Below is a small trained network, with its code and all its weights. Each question gives an input and a class and asks what happens when units are switched off, that is, made to give their printed mean instead of their output.

import numpy as np


def w(rows, s, z=0):
    codes = np.array(rows[::2]) - 128.0
    scale = np.full(codes.shape[1], s)
    scale[-1] = z or s
    return codes * scale


def f(y):
    return np.maximum(y, 0)


def log_softmax(a):
    a = a - a.max(-1, keepdims=True)
    return a - np.log(np.exp(a).sum(-1, keepdims=True))


def net(x, mask):
    res = np.array(x, float).reshape(1, 5) / 4 @ E
    y = f(res @ A[0][:, :-1].T + A[0][:, -1])
    res = res + np.where(mask, y, B[0][:, -1]) @ B[0][:, :-1]
    return log_softmax(res[-1] @ U[:, :-1].T + U[:, -1])


A, B = {}, {}
E = w([
[208,48,87,156,70,121,2,96,145,175,171],'x0',
[83,116,190,132,205,188,64,115,73,110,231],'x1',
[145,105,91,254,195,158,107,199,42,146,46],'x2',
[211,189,176,156,96,241,159,65,135,199,112],'x3',
[214,72,138,192,127,102,214,94,92,54,175],'x4',
],0.0065)
A[0] = w([
[164,168,172,142,138,228,151,109,116,179,149,81],'N1',
[130,149,92,108,104,97,192,140,142,133,55,20],'N2',
[62,209,183,102,183,140,236,159,102,77,77,117],'N3',
[119,124,93,192,175,156,129,137,73,134,86,16],'N4',
[149,145,73,113,91,90,169,154,164,149,49,42],'N5',
[140,121,97,179,167,131,120,182,92,139,82,1],'N6',
[145,124,99,194,163,146,105,180,72,163,93,45],'N7',
[164,139,92,152,86,106,139,127,180,156,70,48],'N8',
[103,136,157,57,84,106,141,58,189,97,198,59],'N9',
[196,87,119,184,121,106,155,84,118,80,174,237],'N10',
[91,127,90,106,127,147,27,120,178,198,95,233],'N11',
[180,166,142,135,79,179,169,101,118,177,77,86],'N12',
[103,146,202,97,197,167,132,140,86,93,155,88],'N13',
[157,123,163,150,148,124,228,109,102,56,137,221],'N14',
[48,64,52,94,163,3,108,211,120,53,150,103],'N15',
[131,112,90,198,159,146,112,166,71,149,74,5],'N16',
[59,196,153,82,144,148,129,183,129,161,85,111],'N17',
[92,104,198,139,163,153,72,120,110,112,171,7],'N18',
[100,112,159,119,168,186,79,113,80,130,183,33],'N19',
[97,148,206,143,169,182,110,142,113,128,187,2],'N20',
[81,204,112,73,132,188,90,179,139,191,94,147],'N21',
],0.0063,0.00098)
B[0] = w([
[40,66,187,151,128,189,131,145,194,104,60,205],'N1',
[121,112,125,185,60,56,89,82,73,88,63,182],'N2',
[216,49,68,86,72,181,28,192,24,171,144,250],'N3',
[133,197,187,83,95,106,177,172,106,174,144,199],'N4',
[99,119,116,183,102,50,104,76,88,61,99,192],'N5',
[115,168,191,71,92,98,170,132,105,171,130,196],'N6',
[120,179,181,55,112,94,179,153,123,191,166,212],'N7',
[114,118,140,163,89,99,98,84,97,84,84,179],'N8',
[147,188,212,62,86,83,205,171,86,187,166,210],'N9',
[155,96,90,151,172,151,172,71,121,172,180,205],'N10',
[200,107,71,160,183,132,154,25,82,159,193,213],'N11',
[52,60,182,155,110,170,116,113,194,105,86,197],'N12',
[147,120,132,154,81,59,79,117,60,89,68,197],'N13',
[150,103,51,137,210,163,150,72,119,154,193,206],'N14',
[38,61,188,108,133,254,148,114,214,128,103,254],'N15',
[123,173,192,71,96,107,189,139,130,163,156,211],'N16',
[176,78,59,143,200,123,147,54,71,171,189,208],'N17',
[127,137,138,187,69,60,105,78,86,68,77,183],'N18',
[124,124,136,183,71,39,98,66,89,59,83,192],'N19',
[113,134,142,168,72,83,119,60,107,54,75,189],'N20',
[110,128,78,174,181,141,185,45,151,143,168,216],'N21',
],0.006,0.007)
U = w([
[113,151,138,190,84,2,93,108,105,19,48,32],'0',
[125,241,220,35,108,69,198,158,131,189,162,74],'1',
[43,78,183,136,146,242,136,135,212,95,73,152],'2',
[209,88,65,111,115,145,64,147,89,158,147,253],'3',
[151,135,37,161,235,121,180,78,128,151,187,54],'4',
[156,197,96,134,185,132,102,187,175,88,124,188],'5',
],0.0088,0.0029)

Each question gives the input, the list of numbers given to net, and the class t.
The units are the neurons (one row each of A and B). Each row of codes is followed by its name. A weight is (code - 128) times the scale printed after its matrix; where a second scale follows, it is the last column's (A, B and U).
mask holds one flag per neuron, in row order. A switched-off neuron (its flag False) gives its mean, the last column of its row in B, instead of its output. The means were averaged over made-up inputs and are rounded, as every weight is.
A unit's drop is (log p(t) with every unit on - log p(t) with that unit switched off) / (log p(t) with every unit on - log p(t) with every unit switched off).
The circuit of an input: a set's keep is (log p(t) with only the set's units on - log p(t) with every unit switched off) / (log p(t) with every unit on - log p(t) with every unit switched off). Starting from the 12 units with the biggest drops (on a tie, the unit counted first), units are removed one at a time, each time the one whose removal leaves the highest keep (on an exact tie, the one counted first), for as long as the keep stays at least 0.8.
units of the circuit, in order: the units of the circuit, biggest drop first
most important unit: the unit with the biggest drop
top k neurons: the k neurons with the biggest drops, biggest first
drop of u: that unit's drop, to one decimal
input [-4,-5,-4,-4,-8], class 4: units of the circuit, in order : [N17 N21]
input [-5,7,4,-4,1], class 0: units of the circuit, in order : [N13]
input [-6,5,7,1,-8], class 4: top 4 neurons : [N17 N21 N9 N11]
input [0,-5,1,-4,-7], class 4: units of the circuit, in order : [N11 N21]
input [-7,8,1,4,4], class 0: top 2 neurons : [N20 N13]
input [-4,-4,3,-5,-8], class 4: top 2 neurons : [N17 N21]
input [7,-6,8,-1,-3], class 1: units of the circuit, in order : [N7 N16 N6]
input [-2,-2,-1,4,-8], class 4: units of the circuit, in order : [N21 N17]
input [4,-7,8,-4,-5], class 1: units of the circuit, in order : [N7 N16]
input [-5,-7,-1,2,2], class 0: top 2 neurons : [N2 N5]
input [-3,7,2,7,-2], class 0: units of the circuit, in order : [N19 N20]
input [-7,1,7,2,-7], class 1: top 3 neurons : [N4 N7 N16]
input [-8,-4,6,-2,5], class 3: top 3 neurons : [N3 N14 N9]
input [3,5,1,8,-3], class 2: most important unit : N1
input [-4,-1,-3,4,7], class 4: top 3 neurons : [N14 N15 N10]
input [5,2,-1,-7,-6], class 2: top 2 neurons : [N15 N3]
input [0,4,-4,-1,1], class 0: top 3 neurons : [N7 N16 N4]
input [4,6,8,-8,-4], class 1: top 2 neurons : [N7 N16]
input [-8,-7,5,-6,1], class 3: top 2 neurons : [N3 N14]
input [-7,-7,-7,0,-4], class 0: most important unit : N2
input [-8,6,0,3,-6], class 3: top 2 neurons : [N3 N17]
input [7,-2,5,4,8], class 4: top 2 neurons : [N10 N3]
input [-1,6,4,-8,6], class 2: drop of N15 : 1.7
input [-7,1,6,4,3], class 3: drop of N9 : 0.4
input [5,-4,6,2,7], class 4: drop of N16 : -0.3
